Below is a small trained network, with its code and all its weights. Each question gives an input and a class and asks what happens when units are switched off, that is, made to give their printed mean instead of their output.

import numpy as np


def w(rows, s, z=0):
    codes = np.array(rows[::2]) - 128.0
    scale = np.full(codes.shape[1], s)
    scale[-1] = z or s
    return codes * scale


def norm(h):
    return h / np.sqrt((h * h).mean(-1, keepdims=True) + 1e-5)


def f(y):
    return y / 2 * (1 + np.tanh(0.7978845608 * (y + 0.044715 * y**3)))


def log_softmax(a):
    a = a - a.max(-1, keepdims=True)
    return a - np.log(np.exp(a).sum(-1, keepdims=True))


def net(x, mask):
    res = np.array(x, float).reshape(1, 6) / 4 @ E
    u = 0
    for l in range(4):
        y = f(norm(res) @ A[l][:, :-1].T + A[l][:, -1])
        res = res + np.where(mask[u : u + 10], y, B[l][:, -1]) @ B[l][:, :-1]
        u += 10
    return log_softmax(norm(res)[-1] @ U[:, :-1].T + U[:, -1])


A, B = {}, {}
E = w([
[128,129,130],'x0',
[128,128,128],'x1',
[129,128,127],'x2',
[11,174,70],'x3',
[125,127,130],'x4',
[224,254,10],'x5',
],0.0089)
A[0] = w([
[96,100,116,61],'L0N1',
[112,155,130,110],'L0N2',
[78,41,131,253],'L0N3',
[123,190,44,82],'L0N4',
[22,106,189,182],'L0N5',
[106,105,254,227],'L0N6',
[122,186,184,129],'L0N7',
[114,146,128,96],'L0N8',
[66,171,100,129],'L0N9',
[213,254,122,137],'L0N10',
],0.0086,0.0048)
B[0] = w([
[88,157,108,114],'L0N1',
[156,124,151,124],'L0N2',
[171,142,53,243],'L0N3',
[197,37,130,185],'L0N4',
[199,75,48,234],'L0N5',
[169,121,3,254],'L0N6',
[125,107,114,128],'L0N7',
[144,126,158,117],'L0N8',
[215,162,144,160],'L0N9',
[166,64,10,250],'L0N10',
],0.0058,0.0055)
A[1] = w([
[27,160,67,99],'L1N1',
[179,121,62,132],'L1N2',
[99,169,222,30],'L1N3',
[133,126,124,96],'L1N4',
[203,92,7,167],'L1N5',
[203,98,181,62],'L1N6',
[74,43,176,170],'L1N7',
[143,117,102,1],'L1N8',
[69,34,169,100],'L1N9',
[67,163,129,115],'L1N10',
],0.012,0.0036)
B[1] = w([
[130,229,205,141],'L1N1',
[95,84,136,188],'L1N2',
[105,93,139,125],'L1N3',
[127,127,128,128],'L1N4',
[51,65,179,250],'L1N5',
[70,248,182,138],'L1N6',
[144,205,77,138],'L1N7',
[129,112,132,129],'L1N8',
[136,155,50,137],'L1N9',
[163,139,154,124],'L1N10',
],0.011,0.019)
A[2] = w([
[242,93,246,70],'L2N1',
[121,65,160,136],'L2N2',
[46,153,208,173],'L2N3',
[248,162,114,80],'L2N4',
[161,169,37,154],'L2N5',
[178,184,117,4],'L2N6',
[143,97,126,58],'L2N7',
[124,189,108,154],'L2N8',
[212,153,65,136],'L2N9',
[193,63,110,152],'L2N10',
],0.011,0.0041)
B[2] = w([
[88,246,169,147],'L2N1',
[58,159,115,254],'L2N2',
[126,122,196,226],'L2N3',
[125,93,91,113],'L2N4',
[205,113,158,131],'L2N5',
[108,102,124,111],'L2N6',
[101,150,114,130],'L2N7',
[174,109,163,115],'L2N8',
[188,54,99,113],'L2N9',
[95,187,108,201],'L2N10',
],0.011,0.0055)
A[3] = w([
[27,54,75,86],'L3N1',
[216,227,101,2],'L3N2',
[197,68,74,102],'L3N3',
[132,110,153,94],'L3N4',
[166,57,158,108],'L3N5',
[143,153,143,45],'L3N6',
[110,109,120,61],'L3N7',
[254,135,176,155],'L3N8',
[46,209,231,91],'L3N9',
[159,175,79,73],'L3N10',
],0.0087,0.0042)
B[3] = w([
[91,185,123,255],'L3N1',
[107,86,102,121],'L3N2',
[199,188,142,127],'L3N3',
[143,127,124,123],'L3N4',
[126,113,100,126],'L3N5',
[129,92,139,111],'L3N6',
[114,134,119,128],'L3N7',
[1,104,113,115],'L3N8',
[126,200,188,184],'L3N9',
[181,114,104,115],'L3N10',
],0.0075,0.0088)
U = w([
[145,147,9,135],'0',
[108,109,150,148],'1',
[114,103,152,149],'2',
[117,102,150,143],'3',
[150,198,187,106],'4',
[117,88,148,122],'5',
[203,29,154,60],'6',
[249,109,125,3],'7',
],0.022,0.017)

Each question gives the input, the list of numbers given to net, and the class t.
The units are the neurons (one row each of A and B). Each row of codes is followed by its name. A weight is (code - 128) times the scale printed after its matrix; where a second scale follows, it is the last column's (A, B and U).
mask holds one flag per neuron, layer by layer. A switched-off neuron (its flag False) gives its mean, the last column of its row in B, instead of its output. The means were averaged over made-up inputs and are rounded, as every weight is.
A unit's drop is (log p(t) with every unit on - log p(t) with that unit switched off) / (log p(t) with every unit on - log p(t) with every unit switched off).
The circuit of an input: a set's keep is (log p(t) with only the set's units on - log p(t) with every unit switched off) / (log p(t) with every unit on - log p(t) with every unit switched off). Starting from the 12 units with the biggest drops (on a tie, the unit counted first), units are removed one at a time, each time the one whose removal leaves the highest keep (on an exact tie, the one counted first), for as long as the keep stays at least 0.8.
units of the circuit, in order: the units of the circuit, biggest drop first
most important unit: the unit with the biggest drop
k most important neurons: the k neurons with the biggest drops, biggest first
top k neurons in layer l: the k neurons of layer l with the biggest drops, biggest first
drop when u is switched off: that unit's drop, to one decimal
input [8,1,-6,1,-1,6], class 3: most important unit : L1N5
input [1,-3,8,-6,-2,6], class 1: 3 most important neurons : L0N6, L0N10, L0N3
input [6,-2,-4,-8,4,-3], class 4: units of the circuit, in order : L1N5, L2N1
input [8,5,7,6,-7,6], class 3: 2 most important neurons : L0N4, L0N6
input [1,-4,-5,-7,6,-5], class 4: 2 most important neurons : L0N6, L0N10
input [-7,0,-5,-8,1,-4], class 4: 2 most important neurons : L0N10, L1N5
input [3,-8,-1,-2,-4,6], class 5: 2 most important neurons : L1N5, L0N6
input [3,0,-6,5,5,-7], class 0: 2 most important neurons : L1N9, L1N5
input [-6,-7,0,3,-7,6], class 2: 3 most important neurons : L1N5, L0N6, L0N3
input [3,-7,8,6,-1,6], class 1: 2 most important neurons : L0N4, L0N6
input [1,6,4,-1,8,7], class 2: units of the circuit, in order : L0N6, L0N3
input [4,-8,-4,0,0,6], class 5: 3 most important neurons : L1N5, L0N6, L0N3
input [-4,2,3,6,1,-6], class 0: units of the circuit, in order : L1N9, L1N5
input [3,2,1,8,-1,-8], class 0: most important unit : L1N9
input [6,3,6,-7,6,1], class 4: top 2 neurons in layer 0 : L0N5, L0N3
input [-2,-8,-3,-8,7,4], class 4: 3 most important neurons : L2N1, L0N6, L3N9
input [6,-4,-4,8,2,-6], class 4: units of the circuit, in order : L1N1, L1N5, L1N2, L3N9
input [-2,3,5,8,-7,4], class 4: 3 most important neurons : L1N1, L0N5, L0N6
input [3,-8,-1,4,-3,6], class 5: top 4 neurons in layer 0 : L0N6, L0N3, L0N5, L0N4
input [-6,2,3,7,5,-1], class 4: top 2 neurons in layer 1 : L1N1, L1N5
input [-4,3,-7,4,-3,-8], class 0: top 2 neurons in layer 1 : L1N5, L1N9
input [6,-8,5,-4,5,6], class 5: most important unit : L1N5
input [-4,-7,-5,-4,6,-8], class 0: drop when L1N5 is switched off : 0.2
input [-6,-8,-1,6,0,-8], class 0: drop when L3N8 is switched off : 0.0
